Here is a tiny trained network, its code and every weight. The questions are about switching its units off for an input and a class, where a switched-off unit gives its printed mean instead of its output.

import numpy as np


def w(rows, s, z=0):
    codes = np.array(rows[::2]) - 128.0
    scale = np.full(codes.shape[1], s)
    scale[-1] = z or s
    return codes * scale


def norm(h):
    return h / np.sqrt((h * h).mean(-1, keepdims=True) + 1e-5)


def f(y):
    return np.maximum(y, 0)


def log_softmax(a):
    a = a - a.max(-1, keepdims=True)
    return a - np.log(np.exp(a).sum(-1, keepdims=True))


def net(x, mask):
    res = np.array(x, float).reshape(1, 8) / 4 @ E
    u = 0
    for l in range(2):
        y = f(norm(res) @ A[l][:, :-1].T + A[l][:, -1])
        res = res + np.where(mask[u : u + 14], y, B[l][:, -1]) @ B[l][:, :-1]
        u += 14
    return log_softmax(norm(res)[-1] @ U[:, :-1].T + U[:, -1])


A, B = {}, {}
E = w([
[97,173,186,3,164,171],'x0',
[129,127,125,126,126,128],'x1',
[113,219,135,100,66,67],'x2',
[127,127,127,128,126,130],'x3',
[126,128,127,128,128,128],'x4',
[159,33,183,91,98,78],'x5',
[124,127,127,129,126,130],'x6',
[128,128,126,127,128,127],'x7',
],0.0032)
A[0] = w([
[151,76,83,112,149,170,155],'0.n0',
[124,106,169,80,134,46,65],'0.n1',
[96,194,62,159,175,116,173],'0.n2',
[138,70,152,91,167,186,4],'0.n3',
[123,147,74,178,219,235,172],'0.n4',
[149,146,55,146,128,137,122],'0.n5',
[194,62,120,229,58,60,135],'0.n6',
[146,47,201,94,91,84,150],'0.n7',
[78,38,97,242,163,160,141],'0.n8',
[122,153,186,48,158,208,129],'0.n9',
[71,253,65,129,88,90,133],'0.n10',
[140,115,159,68,90,141,65],'0.n11',
[133,142,183,116,64,7,122],'0.n12',
[110,30,145,86,149,69,116],'0.n13',
],0.0044,0.0035)
B[0] = w([
[151,99,138,155,150,211,182],'0.n0',
[136,185,100,108,50,135,157],'0.n1',
[200,120,140,138,106,207,212],'0.n2',
[209,185,151,120,211,207,149],'0.n3',
[109,116,7,89,132,61,235],'0.n4',
[161,169,127,187,111,183,164],'0.n5',
[63,93,32,136,169,86,253],'0.n6',
[52,155,215,94,90,85,217],'0.n7',
[218,115,86,104,137,187,227],'0.n8',
[16,170,131,1,158,59,214],'0.n9',
[226,64,209,157,136,155,232],'0.n10',
[111,200,150,148,51,92,148],'0.n11',
[64,75,20,105,197,77,209],'0.n12',
[211,140,182,129,162,199,189],'0.n13',
],0.0037,0.0042)
A[1] = w([
[105,41,118,125,202,165,30],'1.n0',
[122,164,158,201,1,160,119],'1.n1',
[117,55,59,182,48,137,104],'1.n2',
[96,77,142,69,179,168,231],'1.n3',
[151,50,143,129,170,131,2],'1.n4',
[126,172,196,82,104,157,131],'1.n5',
[117,162,74,86,170,204,222],'1.n6',
[86,190,130,72,192,173,90],'1.n7',
[137,176,182,65,127,143,157],'1.n8',
[186,120,108,215,138,127,151],'1.n9',
[149,157,240,95,144,181,101],'1.n10',
[187,96,176,224,95,126,179],'1.n11',
[159,126,240,108,164,145,85],'1.n12',
[147,134,174,119,153,172,204],'1.n13',
],0.0062,0.0026)
B[1] = w([
[121,255,194,128,54,114,184],'1.n0',
[106,119,162,112,113,83,151],'1.n1',
[132,138,175,95,165,166,227],'1.n2',
[133,179,109,168,77,90,246],'1.n3',
[127,194,174,132,92,121,156],'1.n4',
[169,123,128,187,141,180,200],'1.n5',
[94,46,136,133,162,85,254],'1.n6',
[120,67,123,119,88,89,217],'1.n7',
[186,146,150,198,128,192,221],'1.n8',
[136,179,211,102,93,162,225],'1.n9',
[168,110,70,182,162,174,200],'1.n10',
[48,150,154,61,85,52,194],'1.n11',
[132,119,71,159,134,156,179],'1.n12',
[118,101,88,112,170,113,188],'1.n13',
],0.0059,0.0047)
U = w([
[179,95,106,169,178,245,184],'0',
[119,201,208,130,31,112,2],'1',
[43,52,63,88,154,47,210],'2',
],0.011,0.00034)

Each question gives the input, the list of numbers given to net, and the class t.
The units are the neurons (one row each of A and B). Each row of codes is followed by its name. A weight is (code - 128) times the scale printed after its matrix; where a second scale follows, it is the last column's (A, B and U).
mask holds one flag per neuron, layer by layer. A switched-off neuron (its flag False) gives its mean, the last column of its row in B, instead of its output. The means were averaged over made-up inputs and are rounded, as every weight is.
A unit's drop is (log p(t) with every unit on - log p(t) with that unit switched off) / (log p(t) with every unit on - log p(t) with every unit switched off).
The circuit of an input: a set's keep is (log p(t) with only the set's units on - log p(t) with every unit switched off) / (log p(t) with every unit on - log p(t) with every unit switched off). Starting from the 12 units with the biggest drops (on a tie, the unit counted first), units are removed one at a time, each time the one whose removal leaves the highest keep (on an exact tie, the one counted first), for as long as the keep stays at least 0.8.
circuit, biggest first: the units of the circuit, biggest drop first
top k neurons: the k neurons with the biggest drops, biggest first
k most important neurons of layer l: the k neurons of layer l with the biggest drops, biggest first
drop when u is switched off: that unit's drop, to one decimal
input [-3,5,7,-2,1,6,8,6], class 2: circuit, biggest first => 0.n12
input [8,-8,6,-6,4,-1,6,-8], class 0: top 2 neurons => 1.n8; 1.n10
input [-5,-7,-1,-1,4,1,2,-5], class 1: 2 most important neurons of layer 1 => 1.n9; 1.n0
input [1,0,3,5,1,-8,4,7], class 0: top 2 neurons => 0.n10; 0.n6
input [-8,8,1,-4,-6,-6,4,6], class 1: top 2 neurons => 1.n9; 0.n12
input [7,1,1,4,-5,-2,0,-4], class 0: circuit, biggest first => 1.n11; 1.n10
input [1,-4,-8,3,5,-8,-4,7], class 2: top 4 neurons => 0.n4; 1.n6; 1.n8; 0.n10
input [7,1,0,5,-6,6,7,1], class 0: 3 most important neurons of layer 1 => 1.n10; 1.n5; 1.n8
input [-4,4,0,1,3,3,-3,1], class 1: top 4 neurons => 1.n0; 0.n4; 0.n9; 1.n6
input [-7,5,4,7,1,2,0,-6], class 2: top 2 neurons => 0.n6; 0.n12
input [-8,3,-1,0,4,6,3,-6], class 1: 3 most important neurons of layer 1 => 1.n6; 1.n0; 1.n9
input [-7,-8,8,1,-3,4,2,4], class 2: top 2 neurons => 0.n12; 0.n6
input [2,-3,-6,-8,5,-1,0,0], class 2: top 2 neurons => 0.n4; 1.n6
input [-2,3,-3,0,2,1,0,3], class 1: circuit, biggest first => 1.n0
input [5,-4,-2,4,7,-8,-1,-3], class 2: drop when 0.n4 is switched off => 0.5
input [-6,7,-1,-4,-7,3,-4,-3], class 1: drop when 0.n0 is switched off => 0.0
input [-1,3,7,8,3,2,-1,4], class 2: drop when 1.n9 is switched off => 0.1
input [-6,-2,-7,-8,6,2,-1,-7], class 1: drop when 1.n0 is switched off => 0.7
